Here is a tiny trained network, its code and every weight. The questions are about switching its units off for an input and a class, where a switched-off unit gives its printed mean instead of its output.

import numpy as np


def w(rows, s, z=0):
    codes = np.array(rows[::2]) - 128.0
    scale = np.full(codes.shape[1], s)
    scale[-1] = z or s
    return codes * scale


def f(y):
    return np.maximum(y, 0)


def log_softmax(a):
    a = a - a.max(-1, keepdims=True)
    return a - np.log(np.exp(a).sum(-1, keepdims=True))


def net(x, mask):
    res = np.array(x, float).reshape(1, 6) / 4 @ E
    y = f(res @ A[0][:, :-1].T + A[0][:, -1])
    res = res + np.where(mask, y, B[0][:, -1]) @ B[0][:, :-1]
    return log_softmax(res[-1] @ U[:, :-1].T + U[:, -1])


A, B = {}, {}
E = w([
[148,233,89],'x0',
[94,166,104],'x1',
[51,150,247],'x2',
[127,143,124],'x3',
[207,152,255],'x4',
[78,66,127],'x5',
],0.0077)
A[0] = w([
[250,224,138,169],'neuron 0',
[126,109,110,61],'neuron 1',
[143,47,117,240],'neuron 2',
[97,111,91,192],'neuron 3',
[187,49,118,252],'neuron 4',
[136,172,79,186],'neuron 5',
[164,79,118,75],'neuron 6',
[62,132,85,193],'neuron 7',
[40,117,155,176],'neuron 8',
[138,217,148,184],'neuron 9',
],0.015,0.0045)
B[0] = w([
[126,247,181,251],'neuron 0',
[57,94,190,137],'neuron 1',
[96,174,218,196],'neuron 2',
[115,195,40,178],'neuron 3',
[29,186,177,205],'neuron 4',
[235,120,2,188],'neuron 5',
[23,81,129,151],'neuron 6',
[162,161,22,193],'neuron 7',
[209,149,84,190],'neuron 8',
[207,128,199,198],'neuron 9',
],0.0094,0.013)
U = w([
[155,197,173,181],'0',
[255,101,143,126],'1',
[156,118,177,192],'2',
[180,162,81,113],'3',
[170,42,132,2],'4',
[50,93,164,117],'5',
],0.014,0.0062)

Each question gives the input, the list of numbers given to net, and the class t.
The units are the neurons (one row each of A and B). Each row of codes is followed by its name. A weight is (code - 128) times the scale printed after its matrix; where a second scale follows, it is the last column's (A, B and U).
mask holds one flag per neuron, in row order. A switched-off neuron (its flag False) gives its mean, the last column of its row in B, instead of its output. The means were averaged over made-up inputs and are rounded, as every weight is.
A unit's drop is (log p(t) with every unit on - log p(t) with that unit switched off) / (log p(t) with every unit on - log p(t) with every unit switched off).
The circuit of an input: a set's keep is (log p(t) with only the set's units on - log p(t) with every unit switched off) / (log p(t) with every unit on - log p(t) with every unit switched off). Starting from all 10 units, units are removed one at a time, each time the one whose removal leaves the highest keep (on an exact tie, the one counted first), for as long as the keep stays at least 0.8.
units of the circuit, in order: the units of the circuit, biggest drop first
unit that matters most: the unit with the biggest drop
k most important neurons: the k neurons with the biggest drops, biggest first
drop of u: that unit's drop, to one decimal
input [-5,3,8,2,-5,7], class 3: units of the circuit, in order	(neuron 8; neuron 7)
input [-4,0,3,0,-2,4], class 3: units of the circuit, in order	(neuron 8; neuron 0)
input [2,-6,5,0,4,4], class 1: units of the circuit, in order	(neuron 0; neuron 4)
input [7,2,0,-8,-3,-2], class 3: units of the circuit, in order	(neuron 5)
input [-6,6,7,-4,5,7], class 1: 2 most important neurons	(neuron 8; neuron 0)
input [-5,1,3,6,0,-5], class 2: 4 most important neurons	(neuron 0; neuron 5; neuron 7; neuron 3)
input [2,-2,8,-1,2,7], class 1: 3 most important neurons	(neuron 8; neuron 0; neuron 4)
input [-7,5,5,-6,-3,0], class 3: units of the circuit, in order	(neuron 8; neuron 0)
input [-3,-1,7,5,6,7], class 2: 3 most important neurons	(neuron 0; neuron 5; neuron 7)
input [-4,8,8,-3,3,3], class 1: 4 most important neurons	(neuron 8; neuron 0; neuron 4; neuron 2)
input [0,-8,5,-5,-2,-1], class 5: units of the circuit, in order	(neuron 0; neuron 5)
input [0,-1,6,-6,0,-3], class 1: 3 most important neurons	(neuron 0; neuron 4; neuron 2)
input [-5,8,3,-7,5,-1], class 2: 3 most important neurons	(neuron 0; neuron 5; neuron 7)
input [1,-8,8,3,8,4], class 1: unit that matters most	neuron 4
input [-3,1,5,8,3,-3], class 2: 2 most important neurons	(neuron 0; neuron 5)
input [-3,-5,0,-7,-7,8], class 5: drop of neuron 5	0.6
input [-7,0,-5,6,1,1], class 5: drop of neuron 5	0.0
input [-2,2,-1,-8,2,3], class 5: drop of neuron 9	0.1
input [-5,6,5,0,0,7], class 3: drop of neuron 8	0.6
